Here is a tiny trained network, its code and every weight. The questions are about switching its units off for an input and a target symbol, where a switched-off unit gives its printed mean instead of its output.

import numpy as np


def w(rows, s, z=0):
    codes = np.array(rows[::2]) - 128.0
    scale = np.full(codes.shape[1], s)
    scale[-1] = z or s
    return codes * scale


def norm(h):
    return h / np.sqrt((h * h).mean(-1, keepdims=True) + 1e-5)


def f(y):
    return np.maximum(y, 0)


def softmax(a):
    e = np.exp(a - a.max(-1, keepdims=True))
    return e / e.sum(-1, keepdims=True)


def log_softmax(a):
    a = a - a.max(-1, keepdims=True)
    return a - np.log(np.exp(a).sum(-1, keepdims=True))


def net(x, mask):
    ids = ['βγδεζηθμξπστφψω'.index(c) for c in x.split()]
    T = len(ids)
    res = E[ids] + P[:T]
    u = 0
    for l in range(3):
        q, k, v = (norm(res) @ M[l].T for M in (Q, K, V))
        z = softmax(np.where(np.tri(T) > 0, q @ k.T / 3**0.5, -1e9)) @ v
        res = res + np.where(mask[u], z, O[l][:, -1]) @ O[l][:, :-1]
        u += 1
        y = f(norm(res) @ A[l][:, :-1].T + A[l][:, -1])
        res = res + np.where(mask[u : u + 4], y, B[l][:, -1]) @ B[l][:, :-1]
        u += 4
    return log_softmax(norm(res)[-1] @ U[:, :-1].T + U[:, -1])


Q, K, V, O, A, B = {}, {}, {}, {}, {}, {}
E = w([
[95,91,78,104,55],'β',
[165,58,189,154,109],'γ',
[167,112,48,188,78],'δ',
[215,59,125,18,129],'ε',
[110,158,140,182,156],'ζ',
[90,100,108,61,67],'η',
[176,109,100,16,93],'θ',
[115,168,152,199,144],'μ',
[79,82,76,98,45],'ξ',
[111,164,153,200,149],'π',
[188,51,105,62,93],'σ',
[118,254,187,28,134],'τ',
[88,159,131,238,161],'φ',
[191,140,82,51,102],'ψ',
[67,95,69,106,44],'ω',
],0.017)
P = w([
[2,23,40,122,176],'0',
[46,105,163,132,71],'1',
[70,127,179,133,69],'2',
[92,134,173,133,77],'3',
[109,144,179,134,84],'4',
[124,148,172,134,96],'5',
[135,152,168,137,101],'6',
[145,157,165,139,106],'7',
[152,160,159,141,112],'8',
],0.0095)
Q[0] = w([
[163,1,83,49,145],'0.h1',
[161,107,128,167,150],'0.h1',
[108,104,177,99,219],'0.h1',
],0.0098)
K[0] = w([
[113,75,107,49,91],'0.h1',
[159,2,194,241,226],'0.h1',
[102,108,174,22,177],'0.h1',
],0.0069)
V[0] = w([
[189,224,42,87,221],'0.h1',
[49,148,31,119,134],'0.h1',
[254,188,195,12,116],'0.h1',
],0.0061)
O[0] = w([
[110,118,255,119,66,7],'0.h1',
[222,98,132,70,178,164],'0.h1',
[160,125,129,141,196,1],'0.h1',
],0.0088,0.0053)
A[0] = w([
[144,23,49,250,112,252],'0.n1',
[90,230,178,2,240,126],'0.n2',
[152,27,199,68,61,24],'0.n3',
[105,231,126,244,60,51],'0.n4',
],0.0081,0.0024)
B[0] = w([
[127,124,247,124,94,254],'0.n1',
[204,185,219,100,33,150],'0.n2',
[89,101,49,110,133,158],'0.n3',
[139,137,167,136,173,197],'0.n4',
],0.011)
Q[1] = w([
[93,69,172,202,136],'1.h1',
[241,187,112,152,92],'1.h1',
[107,255,133,135,133],'1.h1',
],0.01)
K[1] = w([
[92,47,169,167,100],'1.h1',
[225,151,118,162,80],'1.h1',
[132,253,109,159,152],'1.h1',
],0.011)
V[1] = w([
[203,114,180,243,106],'1.h1',
[57,188,161,90,229],'1.h1',
[238,190,137,1,89],'1.h1',
],0.0059)
O[1] = w([
[159,41,160,34,44,192],'1.h1',
[30,103,136,218,164,4],'1.h1',
[52,141,2,171,1,181],'1.h1',
],0.0078,0.0033)
A[1] = w([
[37,25,103,117,169,92],'1.n1',
[169,188,57,94,72,184],'1.n2',
[99,170,173,170,174,150],'1.n3',
[105,130,195,254,95,254],'1.n4',
],0.0089,0.0075)
B[1] = w([
[113,76,166,97,50,138],'1.n1',
[128,44,253,204,113,208],'1.n2',
[201,114,64,175,70,160],'1.n3',
[154,69,96,65,59,251],'1.n4',
],0.011)
Q[2] = w([
[205,155,101,25,164],'2.h1',
[16,158,41,223,254],'2.h1',
[92,173,88,204,199],'2.h1',
],0.0074)
K[2] = w([
[76,190,110,84,135],'2.h1',
[163,13,128,152,110],'2.h1',
[102,51,1,210,30],'2.h1',
],0.0089)
V[2] = w([
[129,208,110,99,202],'2.h1',
[71,153,206,90,152],'2.h1',
[125,2,141,118,88],'2.h1',
],0.0085)
O[2] = w([
[185,66,138,43,4,15],'2.h1',
[117,142,107,165,104,130],'2.h1',
[98,177,55,96,175,246],'2.h1',
],0.014)
A[2] = w([
[100,121,129,109,164,101],'2.n1',
[191,123,194,136,120,66],'2.n2',
[195,3,76,147,169,1],'2.n3',
[72,128,7,106,146,35],'2.n4',
],0.017,0.0047)
B[2] = w([
[148,201,72,188,95,191],'2.n1',
[162,61,68,162,182,154],'2.n2',
[116,231,119,7,176,136],'2.n3',
[71,101,16,82,40,252],'2.n4',
],0.013,0.011)
U = w([
[72,80,28,75,78,171],'β',
[154,218,145,228,132,203],'γ',
[181,57,97,248,249,17],'δ',
[158,139,145,70,148,53],'ε',
[119,25,172,24,147,138],'ζ',
[199,128,119,82,130,54],'η',
[196,128,126,76,139,72],'θ',
[183,49,127,125,70,56],'μ',
[140,96,151,168,88,2],'ξ',
[107,117,180,49,175,96],'π',
[82,85,196,114,143,93],'σ',
[79,60,200,146,147,88],'τ',
[85,92,194,112,132,79],'φ',
[183,142,211,80,55,214],'ψ',
[97,113,187,46,181,126],'ω',
],0.011,0.006)

Each question gives the input, a string of symbols that net reads in full, and the target symbol t.
The units are the heads (3 rows each of Q, K, V and O) and the neurons (one row each of A and B). Each row of codes is followed by its name. A weight is (code - 128) times the scale printed after its matrix; where a second scale follows, it is the last column's (O, A, B and U).
mask holds one flag per unit, layer by layer, with each layer's heads first. A switched-off unit (its flag False) gives its mean, the last column of its rows in O or B, instead of its output. The means were averaged over made-up inputs and are rounded, as every weight is.
A unit's drop is (log p(t) with every unit on - log p(t) with that unit switched off) / (log p(t) with every unit on - log p(t) with every unit switched off).
The circuit of an input: a set's keep is (log p(t) with only the set's units on - log p(t) with every unit switched off) / (log p(t) with every unit on - log p(t) with every unit switched off). Starting from the 12 units with the biggest drops (on a tie, the unit counted first), units are removed one at a time, each time the one whose removal leaves the highest keep (on an exact tie, the one counted first), for as long as the keep stays at least 0.8.
units of the circuit, in order: the units of the circuit, biggest drop first
top k neurons: the k neurons with the biggest drops, biggest first
k most important neurons of layer l: the k neurons of layer l with the biggest drops, biggest first
drop of u: that unit's drop, to one decimal
input δ π δ, target γ: units of the circuit, in order => (2.n4 0.n1)
input ε σ γ γ ψ δ ζ φ μ, target β: top 3 neurons => (0.n1 1.n4 1.n2)
input δ γ γ β δ φ, target β: 2 most important neurons of layer 1 => (1.n2 1.n4)
input π δ ψ γ δ γ γ, target δ: top 3 neurons => (2.n4 2.n2 0.n1)
input μ μ μ γ δ ζ θ θ, target γ: units of the circuit, in order => (0.h1 2.n4)
input θ σ τ γ δ σ ψ, target γ: top 2 neurons => (0.n1 1.n2)
input ω ψ γ ζ σ θ γ δ π, target β: 2 most important neurons of layer 1 => (1.n4 1.n2)
input ξ γ ω ξ δ σ θ ψ γ, target γ: units of the circuit, in order => (1.n2 2.n4)
input δ γ τ ε φ, target δ: 2 most important neurons of layer 0 => (0.n4 0.n3)
input μ γ φ δ γ γ, target δ: top 3 neurons => (2.n4 0.n1 2.n2)
input ω δ φ γ δ φ π γ δ, target δ: top 3 neurons => (2.n4 2.n2 0.n3)
input ω ξ σ φ β μ μ δ σ, target γ: units of the circuit, in order => (1.n4 2.n4)
input ε φ δ δ ω τ γ, target ζ: 2 most important neurons of layer 0 => (0.n1 0.n3)
input γ π δ τ φ φ ψ, target γ: top 4 neurons => (1.n2 0.n1 2.n4 1.n4)
input ψ ψ δ γ γ, target γ: 2 most important neurons of layer 2 => (2.n4 2.n1)
input ψ β δ γ ψ π, target β: top 4 neurons => (1.n2 1.n4 0.n1 1.n3)
input β π φ ζ ξ ξ, target γ: top 3 neurons => (1.n4 1.n2 1.n3)
input β ξ η γ φ σ β, target γ: top neuron => (1.n2)
input η β ψ ψ δ φ, target β: 2 most important neurons of layer 1 => (1.n4 1.n2)
input ψ θ φ ε θ, target γ: top 4 neurons => (1.n2 1.n4 0.n2 1.n3)
input ω τ φ, target δ: 3 most important neurons of layer 0 => (0.n4 0.n1 0.n3)
input η τ η ζ γ δ, target μ: top neuron => (1.n4)
input γ ζ τ δ, target μ: top neuron => (2.n2)
input δ γ γ δ ω ψ β μ, target β: 2 most important neurons of layer 2 => (2.n4 2.n1)
input ω σ γ δ η μ β β, target γ: drop of 2.n1 => 0.0
input ω β γ π φ σ δ δ, target γ: drop of 1.n4 => 1.6
input π γ η π π β ζ τ, target ψ: top neuron => (0.n2)
